Here is a tiny trained network, its code and every weight. The questions are about switching its units off for an input and a class, where a switched-off unit gives its printed mean instead of its output.

import numpy as np


def w(rows, s, z=0):
    codes = np.array(rows[::2]) - 128.0
    scale = np.full(codes.shape[1], s)
    scale[-1] = z or s
    return codes * scale


def f(y):
    return y / 2 * (1 + np.tanh(0.7978845608 * (y + 0.044715 * y**3)))


def log_softmax(a):
    a = a - a.max(-1, keepdims=True)
    return a - np.log(np.exp(a).sum(-1, keepdims=True))


def net(x, mask):
    res = np.array(x, float).reshape(1, 8) / 4 @ E
    y = f(res @ A[0][:, :-1].T + A[0][:, -1])
    res = res + np.where(mask, y, B[0][:, -1]) @ B[0][:, :-1]
    return log_softmax(res[-1] @ U[:, :-1].T + U[:, -1])


A, B = {}, {}
E = w([
[70,217,173,122,51,177,94,214,186,158,216,158],'x0',
[136,109,145,124,110,107,113,119,103,101,157,115],'x1',
[188,127,50,131,169,41,61,213,174,157,151,112],'x2',
[128,97,146,154,112,97,130,121,118,102,161,129],'x3',
[115,127,135,136,142,125,132,130,157,139,107,147],'x4',
[121,129,125,128,133,126,122,118,126,123,139,128],'x5',
[196,208,167,190,74,162,59,77,234,150,126,44],'x6',
[87,5,98,69,113,203,156,192,220,46,169,97],'x7',
],0.012)
A[0] = w([
[224,103,72,102,189,62,110,197,182,170,176,93,97],'neuron 1',
[178,66,106,132,198,115,152,62,117,111,58,59,37],'neuron 2',
[99,111,157,116,102,195,181,70,120,115,116,103,97],'neuron 3',
[128,67,104,87,137,197,175,152,211,54,151,77,56],'neuron 4',
[143,141,147,188,81,148,90,75,201,135,97,2,1],'neuron 5',
[105,160,160,119,112,149,145,63,130,97,111,152,98],'neuron 6',
],0.0079,0.0041)
B[0] = w([
[179,78,126,121,62,214,94,67,126,54,99,214,235],'neuron 1',
[33,166,142,201,30,156,116,209,172,176,204,37,248],'neuron 2',
[197,74,87,130,85,175,39,133,204,63,45,233,193],'neuron 3',
[204,235,157,198,160,39,239,85,64,183,165,108,233],'neuron 4',
[1,127,29,38,125,81,199,119,60,112,72,142,231],'neuron 5',
[131,117,108,219,160,174,104,94,193,133,105,209,171],'neuron 6',
],0.0085,0.014)
U = w([
[196,103,124,142,138,164,84,82,157,74,88,175,60],'0',
[205,218,164,187,194,39,157,47,63,204,121,121,67],'1',
[2,72,87,25,189,82,196,151,54,94,108,153,245],'2',
[47,180,189,137,82,182,111,213,195,156,228,90,166],'3',
],0.01,0.0012)

Each question gives the input, the list of numbers given to net, and the class t.
The units are the neurons (one row each of A and B). Each row of codes is followed by its name. A weight is (code - 128) times the scale printed after its matrix; where a second scale follows, it is the last column's (A, B and U).
mask holds one flag per neuron, in row order. A switched-off neuron (its flag False) gives its mean, the last column of its row in B, instead of its output. The means were averaged over made-up inputs and are rounded, as every weight is.
A unit's drop is (log p(t) with every unit on - log p(t) with that unit switched off) / (log p(t) with every unit on - log p(t) with every unit switched off).
The circuit of an input: a set's keep is (log p(t) with only the set's units on - log p(t) with every unit switched off) / (log p(t) with every unit on - log p(t) with every unit switched off). Starting from all 6 units, units are removed one at a time, each time the one whose removal leaves the highest keep (on an exact tie, the one counted first), for as long as the keep stays at least 0.8.
circuit, biggest first: the units of the circuit, biggest drop first
top k neurons: the k neurons with the biggest drops, biggest first
drop of u: that unit's drop, to one decimal
input [-1,-3,-8,-3,7,-1,-8,0], class 0: circuit, biggest first -> (neuron 3; neuron 5)
input [-1,8,8,-4,5,0,-3,4], class 0: circuit, biggest first -> (neuron 1)
input [5,-7,3,3,5,-8,5,5], class 1: circuit, biggest first -> (neuron 4; neuron 2)
input [1,-4,-6,-1,-8,-7,8,-2], class 2: top 2 neurons -> (neuron 5; neuron 1)
input [6,5,6,2,-3,-7,8,-7], class 2: circuit, biggest first -> (neuron 5; neuron 4)
input [-1,-8,-8,-8,-6,8,6,-7], class 0: top 3 neurons -> (neuron 3; neuron 4; neuron 6)
input [-2,-2,-5,-8,2,3,8,-5], class 2: top 2 neurons -> (neuron 5; neuron 4)
input [-3,-3,2,-1,-8,7,5,-2], class 2: circuit, biggest first -> (neuron 5; neuron 4)
input [-6,-2,-7,-1,-8,-6,1,-5], class 0: top 3 neurons -> (neuron 3; neuron 4; neuron 6)
input [4,5,-3,6,2,-8,0,5], class 1: circuit, biggest first -> (neuron 4; neuron 2)
input [-6,1,-5,1,4,7,-4,-5], class 3: circuit, biggest first -> (neuron 2; neuron 4; neuron 5)
input [6,1,-8,6,2,-3,-2,-3], class 0: circuit, biggest first -> (neuron 2; neuron 3)
input [7,-1,-7,2,7,-4,1,7], class 0: circuit, biggest first -> (neuron 3; neuron 2)
input [6,7,2,-6,8,-8,8,-7], class 2: top 3 neurons -> (neuron 5; neuron 4; neuron 2)
input [-8,-3,0,-3,4,1,3,7], class 3: circuit, biggest first -> (neuron 2)
input [4,-7,-4,5,3,0,-1,7], class 1: top 2 neurons -> (neuron 4; neuron 2)
input [2,7,3,-3,3,-4,8,-5], class 2: top 2 neurons -> (neuron 5; neuron 4)
input [-7,2,-4,1,6,4,2,-6], class 3: top 2 neurons -> (neuron 2; neuron 4)
input [-8,8,-7,-8,0,-1,4,1], class 3: top 2 neurons -> (neuron 2; neuron 1)
input [-1,-8,-5,-7,7,-2,1,6], class 1: top 2 neurons -> (neuron 4; neuron 1)
input [1,-7,4,3,7,-2,-3,-4], class 0: top 4 neurons -> (neuron 4; neuron 5; neuron 2; neuron 1)
input [5,7,-8,3,7,-7,4,-6], class 0: top neuron -> (neuron 2)
input [0,3,5,-2,0,7,6,3], class 2: top 2 neurons -> (neuron 5; neuron 3)
input [1,-1,7,-1,7,2,-2,8], class 1: top 2 neurons -> (neuron 4; neuron 3)
input [1,-1,3,-6,2,-1,7,1], class 2: drop of neuron 5 -> 0.6
input [-5,-1,1,7,-2,4,8,-5], class 2: drop of neuron 5 -> 0.7
input [-5,-4,0,4,-2,-3,4,4], class 3: drop of neuron 2 -> 1.7
input [-8,-2,-3,1,8,-6,8,-1], class 2: drop of neuron 6 -> 0.0
